Below is a small trained network, with its code and all its weights. Each question gives an input and a class and asks what happens when units are switched off, that is, made to give their printed mean instead of their output.

import numpy as np


def w(rows, s, z=0):
    codes = np.array(rows[::2]) - 128.0
    scale = np.full(codes.shape[1], s)
    scale[-1] = z or s
    return codes * scale


def f(y):
    return np.maximum(y, 0)


def log_softmax(a):
    a = a - a.max(-1, keepdims=True)
    return a - np.log(np.exp(a).sum(-1, keepdims=True))


def net(x, mask):
    res = np.array(x, float).reshape(1, 5) / 4 @ E
    y = f(res @ A[0][:, :-1].T + A[0][:, -1])
    res = res + np.where(mask, y, B[0][:, -1]) @ B[0][:, :-1]
    return log_softmax(res[-1] @ U[:, :-1].T + U[:, -1])


A, B = {}, {}
E = w([
[201,54,87,153,135,104,2],'x0',
[144,121,143,129,155,95,145],'x1',
[99,209,57,75,187,56,100],'x2',
[136,128,139,135,148,113,134],'x3',
[80,53,151,28,209,188,116],'x4',
],0.016)
A[0] = w([
[204,122,111,204,85,146,78,156],'n0',
[160,200,96,73,96,35,92,127],'n1',
[136,25,97,120,160,128,45,91],'n2',
[104,178,140,55,165,110,117,117],'n3',
[172,52,216,147,35,131,136,255],'n4',
[169,198,157,174,99,86,186,181],'n5',
[73,193,49,94,188,94,105,150],'n6',
[92,187,118,171,87,117,234,210],'n7',
[88,90,212,68,110,206,211,183],'n8',
[83,90,214,48,143,162,218,172],'n9',
[147,55,64,91,175,139,73,115],'n10',
[140,213,33,208,124,121,112,133],'n11',
[165,165,133,126,79,159,178,168],'n12',
[80,192,128,37,161,121,145,115],'n13',
[103,195,121,174,79,102,181,157],'n14',
[85,177,61,100,164,80,102,131],'n15',
[108,166,11,136,146,38,57,121],'n16',
[179,111,85,158,68,18,23,144],'n17',
[144,186,134,221,91,110,163,183],'n18',
[71,171,129,113,161,111,119,139],'n19',
[134,50,117,95,204,153,73,68],'n20',
],0.011,0.0089)
B[0] = w([
[166,116,102,188,101,88,117,215],'n0',
[174,168,127,121,186,198,82,194],'n1',
[196,114,168,105,90,144,213,214],'n2',
[93,173,85,97,114,124,153,174],'n3',
[150,65,134,199,114,72,138,253],'n4',
[174,110,140,142,112,165,142,213],'n5',
[121,205,90,88,127,146,156,207],'n6',
[132,131,218,113,90,185,193,230],'n7',
[72,105,157,187,197,132,86,245],'n8',
[52,149,141,183,182,143,85,239],'n9',
[137,88,194,110,137,171,140,204],'n10',
[164,129,143,150,172,138,123,204],'n11',
[175,106,168,158,131,148,127,182],'n12',
[101,205,81,91,120,87,159,191],'n13',
[157,114,158,83,109,187,122,204],'n14',
[112,244,120,106,135,175,145,192],'n15',
[152,208,121,135,168,152,81,219],'n16',
[164,160,118,178,148,124,61,239],'n17',
[171,87,158,108,98,99,143,220],'n18',
[90,167,124,104,123,127,164,166],'n19',
[138,119,156,101,92,181,182,201],'n20',
],0.012,0.023)
U = w([
[156,65,199,134,79,163,194,253],'0',
[125,158,134,184,228,174,32,176],'1',
[194,165,146,45,100,216,175,18],'2',
[34,168,63,72,121,119,150,45],'3',
[214,114,85,163,69,6,101,89],'4',
],0.011,0.0026)

Each question gives the input, the list of numbers given to net, and the class t.
The units are the neurons (one row each of A and B). Each row of codes is followed by its name. A weight is (code - 128) times the scale printed after its matrix; where a second scale follows, it is the last column's (A, B and U).
mask holds one flag per neuron, in row order. A switched-off neuron (its flag False) gives its mean, the last column of its row in B, instead of its output. The means were averaged over made-up inputs and are rounded, as every weight is.
A unit's drop is (log p(t) with every unit on - log p(t) with that unit switched off) / (log p(t) with every unit on - log p(t) with every unit switched off).
The circuit of an input: a set's keep is (log p(t) with only the set's units on - log p(t) with every unit switched off) / (log p(t) with every unit on - log p(t) with every unit switched off). Starting from the 12 units with the biggest drops (on a tie, the unit counted first), units are removed one at a time, each time the one whose removal leaves the highest keep (on an exact tie, the one counted first), for as long as the keep stays at least 0.8.
circuit, biggest first: the units of the circuit, biggest drop first
most important unit: the unit with the biggest drop
k most important neurons: the k neurons with the biggest drops, biggest first
drop of u: that unit's drop, to one decimal
input [2,8,4,4,1], class 2: circuit, biggest first -> [n8]
input [0,3,-5,-2,8], class 1: 2 most important neurons -> [n9 n8]
input [1,5,4,2,8], class 2: 2 most important neurons -> [n20 n10]
input [-6,-3,-3,-2,0], class 0: 3 most important neurons -> [n7 n17 n16]
input [-1,-6,-7,-2,8], class 1: 2 most important neurons -> [n8 n9]
input [1,-3,-2,1,4], class 0: 3 most important neurons -> [n17 n16 n1]
input [-5,3,-7,8,2], class 1: 2 most important neurons -> [n9 n8]
input [-2,-5,0,-6,4], class 1: 2 most important neurons -> [n8 n9]
input [0,-8,-4,-6,8], class 1: 4 most important neurons -> [n8 n9 n7 n18]
input [6,0,-6,8,0], class 4: 2 most important neurons -> [n7 n0]
input [-5,-1,0,-6,-1], class 0: 2 most important neurons -> [n16 n15]
input [0,-1,4,-1,0], class 2: 2 most important neurons -> [n8 n9]
input [5,-2,-8,1,0], class 4: drop of n0 -> 0.2
input [1,-4,-2,-4,-7], class 4: most important unit -> n0
input [3,0,1,-6,5], class 2: drop of n4 -> 0.5
input [4,-4,1,-1,3], class 2: drop of n4 -> 0.2
